Below is a small trained network, with its code and all its weights. Each question gives an input and a class and asks what happens when units are switched off, that is, made to give their printed mean instead of their output.

import numpy as np


def w(rows, s, z=0):
    codes = np.array(rows[::2]) - 128.0
    scale = np.full(codes.shape[1], s)
    scale[-1] = z or s
    return codes * scale


def norm(h):
    return h / np.sqrt((h * h).mean(-1, keepdims=True) + 1e-5)


def f(y):
    return np.maximum(y, 0)


def log_softmax(a):
    a = a - a.max(-1, keepdims=True)
    return a - np.log(np.exp(a).sum(-1, keepdims=True))


def net(x, mask):
    res = np.array(x, float).reshape(1, 4) / 4 @ E
    u = 0
    for l in range(4):
        y = f(norm(res) @ A[l][:, :-1].T + A[l][:, -1])
        res = res + np.where(mask[u : u + 9], y, B[l][:, -1]) @ B[l][:, :-1]
        u += 9
    return log_softmax(norm(res)[-1] @ U[:, :-1].T + U[:, -1])


A, B = {}, {}
E = w([
[127,130,129,127,129,123,127,131],'x0',
[165,146,24,198,183,152,110,167],'x1',
[16,148,96,134,121,161,241,180],'x2',
[164,2,153,160,35,118,144,174],'x3',
],0.0089)
A[0] = w([
[106,109,50,91,75,20,130,89,114],'0.n0',
[75,218,128,23,94,117,167,46,78],'0.n1',
[68,108,118,71,145,118,64,70,20],'0.n2',
[126,226,138,72,255,76,9,55,109],'0.n3',
[83,189,157,4,127,143,95,108,2],'0.n4',
[205,112,211,60,76,71,84,2,26],'0.n5',
[127,77,108,130,103,81,122,185,114],'0.n6',
[118,120,44,194,151,162,60,180,148],'0.n7',
[36,245,100,62,219,229,216,82,119],'0.n8',
],0.0051,0.0042)
B[0] = w([
[161,154,152,109,133,171,132,149,139],'0.n0',
[88,130,191,135,197,50,124,149,187],'0.n1',
[135,169,159,163,122,163,94,160,138],'0.n2',
[152,180,200,253,110,239,121,42,241],'0.n3',
[95,170,179,144,131,126,80,80,158],'0.n4',
[161,180,222,200,23,127,130,137,219],'0.n5',
[151,169,191,122,140,120,141,157,170],'0.n6',
[160,161,65,113,158,109,103,102,206],'0.n7',
[113,195,102,47,154,33,79,176,253],'0.n8',
],0.0061,0.0059)
A[1] = w([
[107,75,2,197,144,204,168,153,2],'1.n0',
[127,137,146,172,155,173,126,49,36],'1.n1',
[236,61,131,140,84,96,93,117,99],'1.n2',
[89,66,107,187,104,136,183,174,101],'1.n3',
[52,127,146,42,97,160,151,151,47],'1.n4',
[234,98,91,171,157,147,15,127,49],'1.n5',
[161,157,20,184,147,142,165,189,115],'1.n6',
[96,136,128,101,115,162,209,188,81],'1.n7',
[235,86,165,112,144,153,72,78,130],'1.n8',
],0.0071,0.004)
B[1] = w([
[156,215,255,196,74,118,56,197,196],'1.n0',
[181,152,130,155,94,173,173,102,167],'1.n1',
[48,144,58,90,135,41,111,194,253],'1.n2',
[230,120,196,193,204,133,126,102,205],'1.n3',
[124,64,124,118,222,101,132,67,175],'1.n4',
[132,4,89,74,204,107,159,64,234],'1.n5',
[155,149,145,201,57,105,78,175,252],'1.n6',
[140,77,167,174,115,142,106,38,191],'1.n7',
[26,183,68,49,126,75,131,195,254],'1.n8',
],0.0065,0.005)
A[2] = w([
[47,106,101,147,143,120,178,167,125],'2.n0',
[179,107,129,158,91,249,163,186,23],'2.n1',
[127,2,173,135,169,182,228,51,30],'2.n2',
[109,214,137,116,181,176,112,110,63],'2.n3',
[151,36,133,131,131,145,216,54,2],'2.n4',
[127,174,32,137,190,187,126,115,52],'2.n5',
[114,151,158,131,160,130,89,63,78],'2.n6',
[103,194,95,110,126,143,137,188,18],'2.n7',
[121,139,125,91,125,119,81,136,93],'2.n8',
],0.0084,0.0032)
B[2] = w([
[181,114,153,147,107,164,110,116,190],'2.n0',
[155,179,198,168,125,54,127,150,161],'2.n1',
[69,21,79,152,110,242,119,137,199],'2.n2',
[116,2,93,108,58,135,104,162,253],'2.n3',
[61,92,98,145,129,221,134,119,170],'2.n4',
[167,152,89,117,33,125,218,139,218],'2.n5',
[171,98,140,166,167,119,156,133,219],'2.n6',
[76,87,95,163,92,117,174,173,180],'2.n7',
[128,96,144,123,119,177,193,159,176],'2.n8',
],0.0084,0.0043)
A[3] = w([
[161,134,4,142,149,107,117,124,125],'3.n0',
[85,73,157,89,60,131,100,153,103],'3.n1',
[195,180,110,127,178,142,116,26,115],'3.n2',
[240,135,11,197,153,177,102,131,61],'3.n3',
[129,152,236,90,112,202,102,62,19],'3.n4',
[101,83,1,83,149,152,106,133,116],'3.n5',
[23,116,164,47,212,108,132,109,2],'3.n6',
[129,139,170,149,152,121,94,36,32],'3.n7',
[109,129,160,91,96,80,138,171,108],'3.n8',
],0.0087,0.0038)
B[3] = w([
[113,116,85,112,112,174,140,131,243],'3.n0',
[101,174,121,107,133,169,109,86,231],'3.n1',
[171,121,164,114,79,149,155,120,192],'3.n2',
[106,129,166,70,152,123,147,89,253],'3.n3',
[136,98,85,192,135,108,113,248,201],'3.n4',
[174,120,178,223,150,123,109,162,219],'3.n5',
[152,119,138,106,214,97,160,74,181],'3.n6',
[136,149,120,170,132,119,155,181,177],'3.n7',
[122,155,114,96,125,139,107,56,224],'3.n8',
],0.013,0.0056)
U = w([
[180,179,222,227,100,111,110,191,253],'0',
[226,136,108,92,112,193,184,25,102],'1',
[82,151,161,68,45,86,45,63,156],'2',
[171,43,25,118,160,79,59,182,40],'3',
[72,164,166,96,220,60,176,71,168],'4',
[84,195,5,151,123,146,174,206,73],'5',
[56,33,169,154,114,216,136,97,54],'6',
],0.016,0.0036)

Each question gives the input, the list of numbers given to net, and the class t.
The units are the neurons (one row each of A and B). Each row of codes is followed by its name. A weight is (code - 128) times the scale printed after its matrix; where a second scale follows, it is the last column's (A, B and U).
mask holds one flag per neuron, layer by layer. A switched-off neuron (its flag False) gives its mean, the last column of its row in B, instead of its output. The means were averaged over made-up inputs and are rounded, as every weight is.
A unit's drop is (log p(t) with every unit on - log p(t) with that unit switched off) / (log p(t) with every unit on - log p(t) with every unit switched off).
most important unit: the unit with the biggest drop
k most important neurons: the k neurons with the biggest drops, biggest first
drop when u is switched off: that unit's drop, to one decimal
input [3,-2,-6,1], class 2: 2 most important neurons : [1.n8, 1.n2]
input [-3,7,0,1], class 3: 2 most important neurons : [0.n3, 1.n6]
input [8,1,-7,5], class 3: 2 most important neurons : [1.n5, 1.n2]
input [5,2,-7,3], class 3: most important unit : 1.n5
input [-4,1,0,0], class 1: 3 most important neurons : [0.n7, 1.n2, 3.n3]
input [5,8,1,6], class 0: 3 most important neurons : [1.n0, 0.n8, 1.n6]
input [2,1,-6,-7], class 1: 2 most important neurons : [1.n0, 3.n3]
input [3,5,0,3], class 3: 2 most important neurons : [1.n5, 0.n7]
input [-4,-5,0,5], class 2: 2 most important neurons : [1.n5, 1.n2]
input [-3,7,-8,0], class 1: 2 most important neurons : [0.n3, 3.n3]
input [2,1,-8,5], class 3: 3 most important neurons : [1.n5, 1.n2, 0.n3]
input [-4,3,-8,1], class 3: 2 most important neurons : [1.n2, 1.n8]
input [4,1,5,1], class 0: 2 most important neurons : [1.n5, 1.n7]
input [-2,3,-1,-6], class 1: most important unit : 0.n3
input [-2,-3,8,-1], class 4: drop when 0.n8 is switched off : 2.5
input [8,2,6,7], class 0: drop when 0.n4 is switched off : 0.0
input [5,-4,5,0], class 4: drop when 0.n8 is switched off : 1.8
input [-8,1,-4,-1], class 1: drop when 0.n3 is switched off : 0.4
